Below is a small trained network, with its code and all its weights. Each question gives an input and a target symbol and asks what happens when units are switched off, that is, made to give their printed mean instead of their output.

import numpy as np


def w(rows, s, z=0):
    codes = np.array(rows[::2]) - 128.0
    scale = np.full(codes.shape[1], s)
    scale[-1] = z or s
    return codes * scale


def norm(h):
    return h / np.sqrt((h * h).mean(-1, keepdims=True) + 1e-5)


def f(y):
    return np.maximum(y, 0)


def softmax(a):
    e = np.exp(a - a.max(-1, keepdims=True))
    return e / e.sum(-1, keepdims=True)


def log_softmax(a):
    a = a - a.max(-1, keepdims=True)
    return a - np.log(np.exp(a).sum(-1, keepdims=True))


def net(x, mask):
    ids = ['αβγδζηλμξστφψω'.index(c) for c in x.split()]
    T = len(ids)
    res = E[ids] + P[:T]
    r = norm(res)
    for j in range(2):
        rows = slice(3 * j, 3 * j + 3)
        q, k, v = (r @ M[0][rows].T for M in (Q, K, V))
        z = softmax(np.where(np.tri(T) > 0, q @ k.T / 3**0.5, -1e9)) @ v
        o = O[0][rows]
        res = res + np.where(mask[j], z, o[:, -1]) @ o[:, :-1]
    y = f(norm(res) @ A[0][:, :-1].T + A[0][:, -1])
    res = res + np.where(mask[2:18], y, B[0][:, -1]) @ B[0][:, :-1]
    return log_softmax(norm(res)[-1] @ U[:, :-1].T + U[:, -1])


Q, K, V, O, A, B = {}, {}, {}, {}, {}, {}
E = w([
[149,153,138,155,132],'α',
[156,147,146,156,127],'β',
[151,151,142,154,130],'γ',
[149,155,143,153,132],'δ',
[147,158,142,152,132],'ζ',
[150,158,142,152,134],'η',
[148,154,151,154,127],'λ',
[186,161,160,131,131],'μ',
[125,129,134,183,135],'ξ',
[97,152,128,184,133],'σ',
[142,113,160,67,106],'τ',
[80,61,94,132,246],'φ',
[106,134,171,152,98],'ψ',
[113,102,128,148,90],'ω',
],0.013)
P = w([
[248,233,41,181,98],'0',
[232,202,57,200,100],'1',
[214,174,67,209,109],'2',
[217,142,87,209,129],'3',
[210,117,104,209,143],'4',
[205,89,121,207,158],'5',
[190,66,132,198,169],'6',
[166,41,144,180,181],'7',
[170,24,153,177,194],'8',
[158,1,167,163,206],'9',
],0.0043)
Q[0] = w([
[170,161,86,191,156],'h0',
[238,58,183,188,180],'h0',
[68,118,91,27,85],'h0',
[27,154,22,55,134],'h1',
[125,143,144,178,51],'h1',
[51,215,90,36,2],'h1',
],0.0086)
K[0] = w([
[69,53,172,95,119],'h0',
[2,35,152,122,240],'h0',
[172,253,50,133,95],'h0',
[194,234,94,102,54],'h1',
[81,53,110,115,74],'h1',
[150,178,112,171,53],'h1',
],0.008)
V[0] = w([
[164,67,150,54,119],'h0',
[98,131,92,130,245],'h0',
[97,44,93,129,151],'h0',
[132,121,76,131,204],'h1',
[2,129,220,149,95],'h1',
[127,239,183,97,198],'h1',
],0.0069)
O[0] = w([
[198,81,115,152,58,4],'h0',
[71,161,223,145,75,103],'h0',
[105,169,112,107,64,92],'h0',
[83,96,139,92,110,145],'h1',
[214,171,96,191,239,29],'h1',
[164,8,254,141,169,92],'h1',
],0.0066,0.0039)
A[0] = w([
[95,191,172,122,37,61],'n0',
[134,116,93,100,87,176],'n1',
[66,132,144,80,42,135],'n2',
[103,95,143,88,173,205],'n3',
[141,122,109,67,139,91],'n4',
[145,126,125,158,79,75],'n5',
[131,183,39,96,115,69],'n6',
[86,126,109,1,129,242],'n7',
[152,68,98,131,85,251],'n8',
[164,178,183,156,95,163],'n9',
[76,72,84,126,113,122],'n10',
[154,163,58,150,154,97],'n11',
[141,158,87,122,90,170],'n12',
[93,135,121,192,124,165],'n13',
[176,125,116,157,179,180],'n14',
[113,147,176,138,121,69],'n15',
],0.0096,0.0025)
B[0] = w([
[130,125,92,88,173,201],'n0',
[140,140,116,157,122,154],'n1',
[96,64,96,158,111,196],'n2',
[141,141,115,144,76,168],'n3',
[183,113,122,128,153,137],'n4',
[140,86,113,131,115,152],'n5',
[121,243,169,131,60,175],'n6',
[149,127,84,173,140,165],'n7',
[115,157,141,97,133,178],'n8',
[118,125,89,127,131,237],'n9',
[133,189,91,118,136,151],'n10',
[150,86,126,149,143,229],'n11',
[132,164,149,161,104,168],'n12',
[160,125,138,81,114,239],'n13',
[98,121,134,115,124,255],'n14',
[118,140,126,125,139,183],'n15',
],0.011,0.005)
U = w([
[58,103,26,175,85,112],'α',
[111,70,101,43,70,129],'β',
[119,106,123,116,84,100],'γ',
[125,107,160,142,88,98],'δ',
[132,117,173,153,97,61],'ζ',
[133,105,184,153,89,97],'η',
[126,86,188,151,120,68],'λ',
[204,92,221,62,98,166],'μ',
[140,180,70,5,178,97],'ξ',
[51,195,197,139,201,133],'σ',
[254,62,60,140,37,41],'τ',
[118,120,100,147,114,20],'φ',
[195,82,94,191,214,252],'ψ',
[170,233,76,210,59,182],'ω',
],0.0088,0.0029)

Each question gives the input, a string of symbols that net reads in full, and the target symbol t.
The units are the heads (3 rows each of Q, K, V and O) and the neurons (one row each of A and B). Each row of codes is followed by its name. A weight is (code - 128) times the scale printed after its matrix; where a second scale follows, it is the last column's (O, A, B and U).
mask holds one flag per unit, heads first, then neurons. A switched-off unit (its flag False) gives its mean, the last column of its rows in O or B, instead of its output. The means were averaged over made-up inputs and are rounded, as every weight is.
A unit's drop is (log p(t) with every unit on - log p(t) with that unit switched off) / (log p(t) with every unit on - log p(t) with every unit switched off).
The circuit of an input: a set's keep is (log p(t) with only the set's units on - log p(t) with every unit switched off) / (log p(t) with every unit on - log p(t) with every unit switched off). Starting from the 12 units with the biggest drops (on a tie, the unit counted first), units are removed one at a time, each time the one whose removal leaves the highest keep (on an exact tie, the one counted first), for as long as the keep stays at least 0.8.
circuit, biggest first: the units of the circuit, biggest drop first
unit that matters most: the unit with the biggest drop
top k neurons: the k neurons with the biggest drops, biggest first
which heads matter: for each layer, one digit per head in row order, 1 if its drop is at least 0.15 and else 0, layers parted by /
input ξ σ φ η ζ, target α: unit that matters most : n2
input τ φ β δ, target α: which heads matter : 00
input σ γ μ, target σ: circuit, biggest first : [h0 n13 n11 h1]
input ξ δ η ξ, target ξ: which heads matter : 11
input β β δ ψ γ τ ξ ξ, target τ: which heads matter : 11
input β ζ δ μ η β ω γ ξ δ, target ξ: which heads matter : 11
input ζ α λ β ξ β φ, target α: circuit, biggest first : [h0 n7 n3]
input τ ψ ξ δ, target ψ: circuit, biggest first : [h0 n11]
input β η α ψ α φ λ, target α: top 2 neurons : [n2 n0]
input β δ ζ ω α σ β ω ξ, target ω: circuit, biggest first : [h1 n6]
input ζ μ β ψ, target ψ: circuit, biggest first : [h1 h0]
input ξ ψ ξ σ, target ψ: circuit, biggest first : [h1 n6 n11]
input β ξ σ ζ τ τ λ μ φ δ, target α: circuit, biggest first : [h0 n2 n0]
input ψ η η γ τ β, target τ: circuit, biggest first : [h0]
input γ λ η μ η α τ, target τ: top 2 neurons : [n7 n3]
input μ ψ λ γ τ ζ γ ψ ψ μ, target ψ: which heads matter : 01
input μ ξ β σ ξ ξ ζ, target ξ: which heads matter : 10
input ψ β β δ λ β ξ α, target ξ: which heads matter : 10
input ξ β α, target ξ: which heads matter : 11
input τ β τ ξ α ξ ξ γ ω β, target ω: circuit, biggest first : [h1]
input β β ζ ψ λ τ β β, target τ: which heads matter : 10
input β β β, target β: which heads matter : 01
input τ ξ ω ω ψ ζ σ δ, target σ: which heads matter : 11
